Here is a tiny trained network, its code and every weight. The questions are about switching its units off for an input and a target symbol, where a switched-off unit gives its printed mean instead of its output.

import numpy as np


def w(rows, s, z=0):
    codes = np.array(rows[::2]) - 128.0
    scale = np.full(codes.shape[1], s)
    scale[-1] = z or s
    return codes * scale


def f(y):
    return np.maximum(y, 0)


def softmax(a):
    e = np.exp(a - a.max(-1, keepdims=True))
    return e / e.sum(-1, keepdims=True)


def log_softmax(a):
    a = a - a.max(-1, keepdims=True)
    return a - np.log(np.exp(a).sum(-1, keepdims=True))


def net(x, mask):
    ids = ['ΓΛΠΣΦΩαδεζηθτψ'.index(c) for c in x.split()]
    T = len(ids)
    res = E[ids] + P[:T]
    u = 0
    for l in range(3):
        q, k, v = (res @ M[l].T for M in (Q, K, V))
        z = softmax(np.where(np.tri(T) > 0, q @ k.T / 2**0.5, -1e9)) @ v
        res = res + np.where(mask[u], z, O[l][:, -1]) @ O[l][:, :-1]
        u += 1
        y = f(res @ A[l][:, :-1].T + A[l][:, -1])
        res = res + np.where(mask[u : u + 8], y, B[l][:, -1]) @ B[l][:, :-1]
        u += 8
    return log_softmax(res[-1] @ U[:, :-1].T + U[:, -1])


Q, K, V, O, A, B = {}, {}, {}, {}, {}, {}
E = w([
[245,152,91],'Γ',
[169,170,31],'Λ',
[111,52,133],'Π',
[71,121,184],'Σ',
[131,165,149],'Φ',
[159,189,190],'Ω',
[70,79,80],'α',
[197,253,124],'δ',
[131,186,182],'ε',
[155,74,90],'ζ',
[110,140,166],'η',
[101,149,100],'θ',
[39,196,106],'τ',
[35,167,226],'ψ',
],0.023)
P = w([
[229,234,225],'0',
[177,167,199],'1',
[141,130,184],'2',
[128,99,171],'3',
[125,109,175],'4',
[149,120,179],'5',
[130,97,170],'6',
[186,160,201],'7',
[254,224,222],'8',
[211,189,211],'9',
[244,217,217],'10',
[239,229,225],'11',
[210,207,225],'12',
],0.002)
Q[0] = w([
[202,150,62],'L0H1',
[150,183,254],'L0H1',
],0.0058)
K[0] = w([
[191,117,179],'L0H1',
[40,254,161],'L0H1',
],0.0069)
V[0] = w([
[170,58,133],'L0H1',
[43,254,104],'L0H1',
],0.0061)
O[0] = w([
[135,14,3,53],'L0H1',
[90,31,40,255],'L0H1',
],0.007,0.0058)
A[0] = w([
[161,155,75,53],'L0N1',
[128,88,34,83],'L0N2',
[125,133,220,153],'L0N3',
[64,197,225,72],'L0N4',
[113,97,168,86],'L0N5',
[157,36,109,205],'L0N6',
[89,185,63,170],'L0N7',
[100,250,109,254],'L0N8',
],0.016,0.0043)
B[0] = w([
[189,140,87,159],'L0N1',
[208,146,178,149],'L0N2',
[178,107,155,194],'L0N3',
[140,38,66,251],'L0N4',
[254,251,70,152],'L0N5',
[99,67,186,150],'L0N6',
[61,123,72,161],'L0N7',
[82,59,124,228],'L0N8',
],0.0093,0.02)
Q[1] = w([
[122,255,108],'L1H1',
[118,137,189],'L1H1',
],0.0091)
K[1] = w([
[230,253,86],'L1H1',
[187,106,174],'L1H1',
],0.007)
V[1] = w([
[55,155,17],'L1H1',
[253,159,14],'L1H1',
],0.0046)
O[1] = w([
[164,253,110,255],'L1H1',
[118,40,140,101],'L1H1',
],0.0064,0.0092)
A[1] = w([
[1,158,170,226],'L1N1',
[45,106,198,254],'L1N2',
[9,167,149,91],'L1N3',
[141,111,244,67],'L1N4',
[71,240,87,112],'L1N5',
[214,126,148,116],'L1N6',
[193,120,162,79],'L1N7',
[183,51,81,235],'L1N8',
],0.0091,0.0052)
B[1] = w([
[160,166,133,147],'L1N1',
[149,188,246,150],'L1N2',
[235,149,128,143],'L1N3',
[196,170,162,136],'L1N4',
[162,103,170,156],'L1N5',
[154,170,118,164],'L1N6',
[146,96,48,147],'L1N7',
[137,147,136,250],'L1N8',
],0.012,0.021)
Q[2] = w([
[98,147,180],'L2H1',
[249,1,230],'L2H1',
],0.0063)
K[2] = w([
[100,61,244],'L2H1',
[170,23,252],'L2H1',
],0.0031)
V[2] = w([
[155,2,202],'L2H1',
[170,31,198],'L2H1',
],0.0033)
O[2] = w([
[174,144,2,236],'L2H1',
[189,220,247,255],'L2H1',
],0.0062,0.0039)
A[2] = w([
[85,178,197,154],'L2N1',
[146,167,76,195],'L2N2',
[120,234,102,192],'L2N3',
[126,23,59,143],'L2N4',
[137,142,177,2],'L2N5',
[13,51,58,72],'L2N6',
[60,80,255,237],'L2N7',
[237,53,98,146],'L2N8',
],0.0085,0.0061)
B[2] = w([
[79,213,5,137],'L2N1',
[84,134,129,181],'L2N2',
[7,103,101,172],'L2N3',
[43,172,100,173],'L2N4',
[190,241,126,133],'L2N5',
[99,68,240,134],'L2N6',
[1,82,227,146],'L2N7',
[143,113,133,254],'L2N8',
],0.0099,0.021)
U = w([
[222,139,63,1],'Γ',
[81,144,63,144],'Λ',
[142,178,184,98],'Π',
[150,123,107,217],'Σ',
[87,120,163,168],'Φ',
[169,99,156,136],'Ω',
[58,164,162,74],'α',
[30,77,117,63],'δ',
[108,72,181,147],'ε',
[202,155,152,66],'ζ',
[144,114,155,179],'η',
[114,202,116,217],'θ',
[140,162,137,123],'τ',
[129,8,83,109],'ψ',
],0.012,0.0094)

Each question gives the input, a string of symbols that net reads in full, and the target symbol t.
The units are the heads (2 rows each of Q, K, V and O) and the neurons (one row each of A and B). Each row of codes is followed by its name. A weight is (code - 128) times the scale printed after its matrix; where a second scale follows, it is the last column's (O, A, B and U).
mask holds one flag per unit, layer by layer, with each layer's heads first. A switched-off unit (its flag False) gives its mean, the last column of its rows in O or B, instead of its output. The means were averaged over made-up inputs and are rounded, as every weight is.
A unit's drop is (log p(t) with every unit on - log p(t) with that unit switched off) / (log p(t) with every unit on - log p(t) with every unit switched off).
most important unit: the unit with the biggest drop
top k neurons: the k neurons with the biggest drops, biggest first
top k neurons in layer l: the k neurons of layer l with the biggest drops, biggest first
drop when u is switched off: that unit's drop, to one decimal
input θ Λ ζ τ ψ ζ ψ η, target θ: top 4 neurons => L0N8, L0N5, L0N7, L0N4
input δ Λ ζ ψ α θ, target θ: top 3 neurons => L0N4, L1N3, L1N2
input τ δ Λ δ Λ ψ ψ, target Λ: top 2 neurons => L0N5, L0N4
input τ α Λ Γ ψ ψ δ Φ θ, target θ: top 2 neurons in layer 1 => L1N5, L1N1
input Π α Γ Γ ζ Λ ζ Π, target Π: top 4 neurons => L0N4, L0N6, L1N2, L1N4
input θ ψ ζ ψ ε ψ ψ Λ ψ δ, target δ: top 3 neurons => L0N8, L0N1, L0N7
input ψ Λ δ ε Λ, target Λ: top 2 neurons => L0N7, L0N2
input Γ ψ Γ ψ Φ η ζ δ ε Λ Ω Ω, target Ω: top 2 neurons in layer 2 => L2N3, L2N4
input ψ Σ Ω ψ Γ Γ Φ θ ε ψ Π η ζ, target ζ: most important unit => L0N4
input ψ ψ τ ζ ψ Φ, target θ: top 3 neurons => L0N4, L0N5, L1N5
input Γ Ω ε ψ ε, target ε: top 4 neurons => L0N5, L2N7, L0N1, L1N2
input ε Γ ψ τ τ θ Γ Σ τ ζ, target θ: top 2 neurons in layer 0 => L0N4, L0N8
input ψ ψ δ ψ ψ Λ ψ Γ τ Σ, target θ: top 3 neurons => L0N5, L0N8, L0N7
input ψ Λ Γ Φ Ω ψ τ Γ ζ, target θ: top neuron => L0N5
input Φ Π Γ Λ ψ ψ, target ψ: top 3 neurons => L0N4, L0N5, L0N3
input ψ α δ ψ ψ Λ ε τ Γ Π, target θ: top 3 neurons => L0N8, L0N4, L0N5
input ψ ψ Γ Λ Λ, target Λ: top 2 neurons in layer 1 => L1N2, L1N5
input Π Π ψ η δ, target δ: top 2 neurons in layer 0 => L0N8, L0N1
input δ α Σ Ω ε τ Λ Γ, target θ: top 4 neurons in layer 0 => L0N5, L0N4, L0N6, L0N7
input ψ ζ ψ Φ ε τ Γ Λ, target θ: top 4 neurons in layer 0 => L0N4, L0N5, L0N8, L0N2
input ε Φ ψ Φ α Λ Π, target Π: top neuron in layer 1 => L1N2
input δ Λ Φ Π ζ Γ Ω α, target α: top 3 neurons => L0N4, L2N7, L1N2
input ψ ψ Ω, target Ω: top 2 neurons in layer 1 => L1N2, L1N4
input ε Γ η τ Σ, target θ: drop when L2N6 is switched off => 0.0
input Σ ψ τ ε ψ, target Λ: drop when L0N5 is switched off => 0.4
input Γ ψ Γ α Λ ψ α τ δ ψ η, target θ: drop when L0N5 is switched off => 0.7
input ψ ψ Σ ζ, target ζ: drop when L1H1 is switched off => 0.1
input Γ τ Λ, target θ: top neuron => L1N5
